Below is a small trained network, with its code and all its weights. Each question gives an input and a class and asks what happens when units are switched off, that is, made to give their printed mean instead of their output.

import numpy as np


def w(rows, s, z=0):
    codes = np.array(rows[::2]) - 128.0
    scale = np.full(codes.shape[1], s)
    scale[-1] = z or s
    return codes * scale


def norm(h):
    return h / np.sqrt((h * h).mean(-1, keepdims=True) + 1e-5)


def f(y):
    return np.maximum(y, 0)


def log_softmax(a):
    a = a - a.max(-1, keepdims=True)
    return a - np.log(np.exp(a).sum(-1, keepdims=True))


def net(x, mask):
    res = np.array(x, float).reshape(1, 4) / 4 @ E
    u = 0
    for l in range(4):
        y = f(norm(res) @ A[l][:, :-1].T + A[l][:, -1])
        res = res + np.where(mask[u : u + 5], y, B[l][:, -1]) @ B[l][:, :-1]
        u += 5
    return log_softmax(norm(res)[-1] @ U[:, :-1].T + U[:, -1])


A, B = {}, {}
E = w([
[188,198,235,65],'x0',
[236,129,78,177],'x1',
[118,189,5,117],'x2',
[146,26,151,90],'x3',
],0.0024)
A[0] = w([
[182,86,63,99,236],'0.n0',
[178,101,79,103,139],'0.n1',
[126,65,80,9,255],'0.n2',
[120,76,84,168,42],'0.n3',
[151,254,112,138,98],'0.n4',
],0.0072,0.00089)
B[0] = w([
[212,172,89,141,223],'0.n0',
[233,129,62,135,189],'0.n1',
[92,211,130,143,255],'0.n2',
[4,23,106,144,209],'0.n3',
[42,244,179,148,243],'0.n4',
],0.004,0.0031)
A[1] = w([
[142,175,106,135,90],'1.n0',
[102,220,138,1,163],'1.n1',
[241,147,117,164,230],'1.n2',
[89,124,207,42,106],'1.n3',
[96,72,95,145,8],'1.n4',
],0.0071,0.0013)
B[1] = w([
[144,184,139,115,170],'1.n0',
[120,159,120,118,253],'1.n1',
[147,162,177,39,204],'1.n2',
[192,161,79,254,220],'1.n3',
[105,36,148,86,169],'1.n4',
],0.0061,0.0044)
A[2] = w([
[173,172,255,174,124],'2.n0',
[113,113,109,61,7],'2.n1',
[85,42,61,109,216],'2.n2',
[7,184,144,11,116],'2.n3',
[180,135,113,238,107],'2.n4',
],0.0044,0.0021)
B[2] = w([
[110,177,37,221,251],'2.n0',
[39,4,187,76,129],'2.n1',
[48,49,16,198,227],'2.n2',
[140,41,115,36,203],'2.n3',
[197,221,153,130,198],'2.n4',
],0.0036,0.0029)
A[3] = w([
[61,3,155,145,133],'3.n0',
[95,244,118,95,226],'3.n1',
[117,39,146,94,254],'3.n2',
[90,202,36,146,165],'3.n3',
[210,189,89,111,153],'3.n4',
],0.0051,0.00088)
B[3] = w([
[151,135,98,160,192],'3.n0',
[120,2,130,103,253],'3.n1',
[97,103,25,142,166],'3.n2',
[149,111,192,110,244],'3.n3',
[100,92,109,133,225],'3.n4',
],0.007,0.0043)
U = w([
[78,12,22,178,169],'0',
[204,127,104,22,184],'1',
[176,150,147,213,220],'2',
[49,70,149,50,82],'3',
[144,77,187,126,4],'4',
[62,216,183,109,71],'5',
],0.011,0.0035)

Each question gives the input, the list of numbers given to net, and the class t.
The units are the neurons (one row each of A and B). Each row of codes is followed by its name. A weight is (code - 128) times the scale printed after its matrix; where a second scale follows, it is the last column's (A, B and U).
mask holds one flag per neuron, layer by layer. A switched-off neuron (its flag False) gives its mean, the last column of its row in B, instead of its output. The means were averaged over made-up inputs and are rounded, as every weight is.
A unit's drop is (log p(t) with every unit on - log p(t) with that unit switched off) / (log p(t) with every unit on - log p(t) with every unit switched off).
The circuit of an input: a set's keep is (log p(t) with only the set's units on - log p(t) with every unit switched off) / (log p(t) with every unit on - log p(t) with every unit switched off). Starting from the 12 units with the biggest drops (on a tie, the unit counted first), units are removed one at a time, each time the one whose removal leaves the highest keep (on an exact tie, the one counted first), for as long as the keep stays at least 0.8.
circuit, biggest first: the units of the circuit, biggest drop first
top k neurons: the k neurons with the biggest drops, biggest first
k most important neurons of layer l: the k neurons of layer l with the biggest drops, biggest first
drop of u: that unit's drop, to one decimal
input [5,7,-3,1], class 1: circuit, biggest first : [1.n2]
input [-2,-5,-7,1], class 2: circuit, biggest first : [1.n3, 3.n1]
input [-1,1,6,-6], class 3: top 2 neurons : [1.n3, 3.n1]
input [1,4,-7,-7], class 4: top 2 neurons : [1.n3, 3.n1]
input [-1,-4,6,-8], class 3: top 2 neurons : [3.n1, 1.n3]
input [6,0,6,-1], class 5: top 2 neurons : [0.n4, 1.n4]
input [1,6,-8,-5], class 4: top 2 neurons : [1.n2, 1.n3]
input [-2,3,8,2], class 1: 2 most important neurons of layer 0 : [0.n0, 0.n1]
input [-4,5,8,4], class 1: top 3 neurons : [0.n0, 0.n1, 1.n2]
input [-2,8,7,-8], class 1: top 3 neurons : [1.n3, 1.n2, 3.n1]
input [2,-3,6,-5], class 3: top 2 neurons : [3.n1, 2.n3]
input [-2,1,6,4], class 1: top 3 neurons : [0.n0, 0.n1, 1.n2]
input [6,-2,4,2], class 5: top 2 neurons : [1.n3, 0.n4]
input [2,-6,-4,2], class 2: most important neuron of layer 1 : [1.n3]
input [8,6,-4,-3], class 5: top 2 neurons : [0.n4, 1.n2]
input [3,-2,4,3], class 3: top 2 neurons : [3.n1, 0.n2]
input [5,-1,5,-3], class 5: 2 most important neurons of layer 0 : [0.n4, 0.n3]
input [-2,3,4,-7], class 5: 3 most important neurons of layer 3 : [3.n2, 3.n3, 3.n0]
input [7,-3,-4,-1], class 2: drop of 1.n3 : 1.0
input [2,5,7,-8], class 5: drop of 1.n4 : 0.1
input [5,-7,-4,-2], class 2: drop of 1.n3 : 1.2
input [3,-4,-3,6], class 2: drop of 1.n3 : 0.8
input [-1,4,8,0], class 1: top neuron : [0.n0]
